Each row is followed by its group and then its class within the group.
[  2 -12   0   5  20   1   4  -2  -5  14  -1  -1  -8   1  -4  -3 -14  -4
 -15 -13   8  -8   9   0 -12   5   2  -7   1   2 -10  -4  -9  -4  -4   7
  25 -11 -12   8  10 -14  11  16 -36  20  -8   8  -1   5 -47  -7 -11  13
  -4  -4  -7  -5   6  23  -1   6  -7  -6   6   7   9   5  13  17  11 -11
   8 -17  22   2 -25  -3   1   8   1  -4   6   8  -3   2  10  31 -14   4
  -9   7  -5  18  -7  19  12  -6  10 -13  12  -7   0  -4   2  10  -3  11
  25  -5  -3   2 -10  44  -5  -1   7  -3  -6  -9  -8  -5   9 -12   8   1
  -6  -6  -1  -2  -8 -28  -7  -4  -1] : Z417/<28>
[  2  -9  -2   6  15   4   6  -9  -5  -4   4   2   0   1   1 -11 -19  -2
 -17  -8  12  -3   6  -3 -15   0   4  -3   7   2  -2  -6   1  -7  -5  14
  11  -2 -17   7   8  -2  13  11 -17  16 -21   6   2   8 -29   1  -6   9
   8  -9  -8 -17   6   5   6   8  -7  -7   7   2  10   8   0   5  -8  -3
   6 -12   9   0 -26   0   0   2   5  -4  10   7  -5   2   5  -1   6   1
  -5  -1  -2  12   4  10   9   0  19 -20   1 -11  -1  -2   4   7   1   5
   1  -8   0 -12  -4  31 -11   4  13   1 -11 -11  -9  -3  -5 -21   0   1
  -6   6   4  -4  -1 -25  -3  -2   0] : Z417/<28>
[ 11  -1  -5  -2   4   7   5 -16   2  -1   5   5 -11   7   1  11 -48  -1
 -17 -12   9  -8  -2   4 -12   0  -3   0  11  -4 -10  -8  -1  -4  -9  10
  16 -15  -8  -7  25  -9  11   4 -18   9  -2   4   8  -3 -50  -1  -4  13
   6 -19  -7 -21   4   9   7  12  13  -4   6   9   8   9  -1  -8 -15   5
  10  -9  15   2 -30  14  -9  11   3  -6  -4   0  -6  -2  -5   6   9  -6
  -6   2  -8   8   8  18   5  -2  20 -14  -3   6   8 -11   4  11  -5  10
  -4  -4  -3   0  -3  30 -14  12   1  -6  -4 -19  -2  -5   1 -23   6   2
  -2   8   2  -5  -5 -22  -4   0  13] : z738/<45>
[  4 -13  -7   2   5   7  10   2   2  -3  -2   8 -10  -4  -1  -3 -16  -5
 -15  -8   5  -2   9 -12 -15   1   3  -8  -3   1   1  -2  -8 -24  -7  13
  18 -17  -1   7   3 -10  12  13 -14  17 -10  -1  10  12 -34   4  -4   5
   2 -17 -12 -14   1   9   4   4  -1  -3   6  -7   7   8  -3  17  -7  -8
   4  -8  23   2 -27   6   1   3   1  -3   1   2  -4   1  13   3   0   2
  -9   1  -5  11  -9  13   2   8  11 -15   4  -8  19 -11   2   9 -10   8
  -1 -10  -4   1  -1  29  -2 -10  20  -3  -7 -11  -9   2 -17  -1   5  -5
  -4   2   3   4   5 -21   0  -3   7] : Z417/<30>
[-13  -1  -8  -1   9 -11  -2  -3   6  -3  -4   7  -7   3  -7  -4 -32   3
  -7  -8   3  -2  -3   0 -10   3  -1  -3   1  -3   9  -7  -5  -5  -7   8
  13   0 -10   4   4 -13   3  33   4   6  -1 -14   3   2 -26   1 -10   8
   6  -2  -8  -9   2  -8   6   5  26  -6   0  -5   3  11 -11 -11  -8  -9
  22  -9  19   9 -17  -3   3   0   3  -1  17   1 -10  -8   3  14  -6   0
   6  -2   3   7   3   7   0  -2   8 -17  -4  -5   9  -5   1   2 -36  15
  -9   2   3   7   0  21 -19  13 -11  -5  -6 -25 -14  -5 -32 -18  -5  -8
  -1  17   3   3   0 -16 -11  -1   3] : Z417/<30>
[  5  -8 -10  34  15   0   4  -5   9 -11  -2   6  -4   7   9 -10 -44   0
 -19 -19   8  -9   2  -3 -12   0 -18   0   9 -11 -14  -3   5  -4 -10  -5
   5 -10  -5   4   6 -19  21   5 -24   8   2  -2   0   1 -34  -1 -17  12
   5  35  -6 -11   4   8   5   6  12  -7  -6  12   5   7   2  -8 -13  -1
   5 -13  18  -1 -18   5  -7   5   4   2   2   2 -10   3  13  15   1  -2
  -2  -3 -13  15  -4  20  17  -4   8  -7   5  10   7 -12  -2   4 -16   7
  -6 -20  10  20   4  30   5   8  11  -4  -4 -20   5   0  -4 -14   2   7
 -12   6  12  -6  -9 -21  -9  -3  11] : z738/<39>
[ -7  -8  -2  13  17  -2 -18   7   8  -7   5   2  -7   4  -9 -24   6   4
  -7  -8  55 -16   6   1   1   7   8 -14  -3   6   8   3 -10  18  -7  -2
   9  -4   4   6  15  10  -5  21  -6  11   1  -8   2   5 -26 -13   9   6
 -13  -7   1 -13   2  23   1   8   9  -6   2  -5   4 -11  14  -6  21  -8
  -7  -4  -2  -5 -24   3  14  -6  -7  -1  14  21  -6   0 -15   8 -14  14
   4   9   2  10  -6   9   4  -1  -8  -1  -2 -19   4   3  -1   5  -5   0
  10   6  12  -1   7  21   8  -3  -7  -8  -7 -17   5   2 -13  -3  16 -16
   3  -5   7  -2  -3 -14   9   3 -23] : z72/<33>
[  6  -7  -7  21   7   3  -6  -1   8 -14   0   5   4   9  -4   1  -6   3
 -22 -15   6  -9   5  -7  -5   8   5  -9   5  -7  14  -3   0  11  -5  -1
  13  -9  -5  -8   6  -4   0  23 -11  13   1  -1  -7  11 -17  -3   8  14
  -4  -4  -8  -8  -5  18   4   8  12 -13   3  -6   3   3  -2  -1   3 -15
   4  -8   4   0 -10 -11   6  -3   0  -1   1   9  -5  -2  -2   8  -3   3
   5   1  -6   8  -4  10   3  -2 -11  -3   4  -9   5   6  -3   4  -7   5
  10  -1  12   2  13  20  14   6  -2  -7  -4 -15  -6   2 -10 -13  13 -13
   5   6   5   8  -9 -18   4  -7  -6] : z72/<16>
[ 23  -1  -3   3   5 -16 -16   0  24  -6   7   6  -3   9   2 -11   2   0
  -8  -3  13 -15   1   6  -1  -6  -8 -10  12  -8   1 -16 -19  26   3 -30
  -3   0   7 -22  17  -4 -16  -4  -1   0  13 -12  10  -5   0   5  18  23
 -13  -1   7 -23   9  18   0   6  11   1  -1   1   2 -16  10 -24   8  17
   6  -6 -14   8 -29   3  -9  12  -7   8   4   3  -3  -5   1  12   2   3
  -1  33   5   7  16   7   1 -12   5   8  -7   5  -1   1  -2   5   5  -7
 -21  12   4  -4   2   6   2   0 -11 -21  -1  -9  -3   7  -5  -4  -4   0
  -2   9   3  -3  -4   6 -15  -8  11] : z450/<23>
[-10  -1   5  -1  -2  -4   8   2  -4   0  -5   3  -6   8   4  -7 -35   5
  -9 -11  -5  -1  -7  -3  -5   7  -3  -9   1   3  -7  -2  -4 -20 -19  18
  17  -7  -4  14  -6 -12   6  -1  -7   1   0  10   2   1 -38  -1 -13   1
   3  -4 -10  10   2   4   0  -3   9  -1  -1   0  -4   6 -19   8  -1   3
   8  -8  21  -1   1   5  -4   0   5   2   9  -1  -6   4  19  12   4   0
   2  -9  -6   9 -10  17   5  -3  -2 -10  -1   2   8 -15  -3   1 -10   0
 -18  -5   0   3   9  26  -9   3   4  -3 -11   6  -3  -5 -12   2  -1  -3
   1   9  10  -2  -7 -16  -2   0  21] : z738/<13>
[  5  -7  -1  -2  11  -5   1  -1  -4  -1   1   3  -2   5  -6  -3 -13  -1
 -16  -3   5   5   2  -8  -5  -1   2  -8   3  -1  -5  -4 -10  -3  -5  11
  12  -4  -3   6  24  25  12  11 -13  17  -9  -2   4   7 -34 -10  -5   8
   0  -3   2 -19   4   3   4   5   3  -3   1   3   5   8   0   6   2 -18
   1 -13  13   0 -26   1  -2   2   0   7   3  -2  -2   2  10   2  -2   2
   2   1   7   6  -2  11   3   1  21 -12  -5  -2   6  -4   2  12   2   6
   1   0  -4  -6  -2  27  -8   6  -1  -2  -4 -12  -7  -5 -12  -6   5  -2
   4   6   4   8   3 -20  -4   0   3] : Z417/<30>
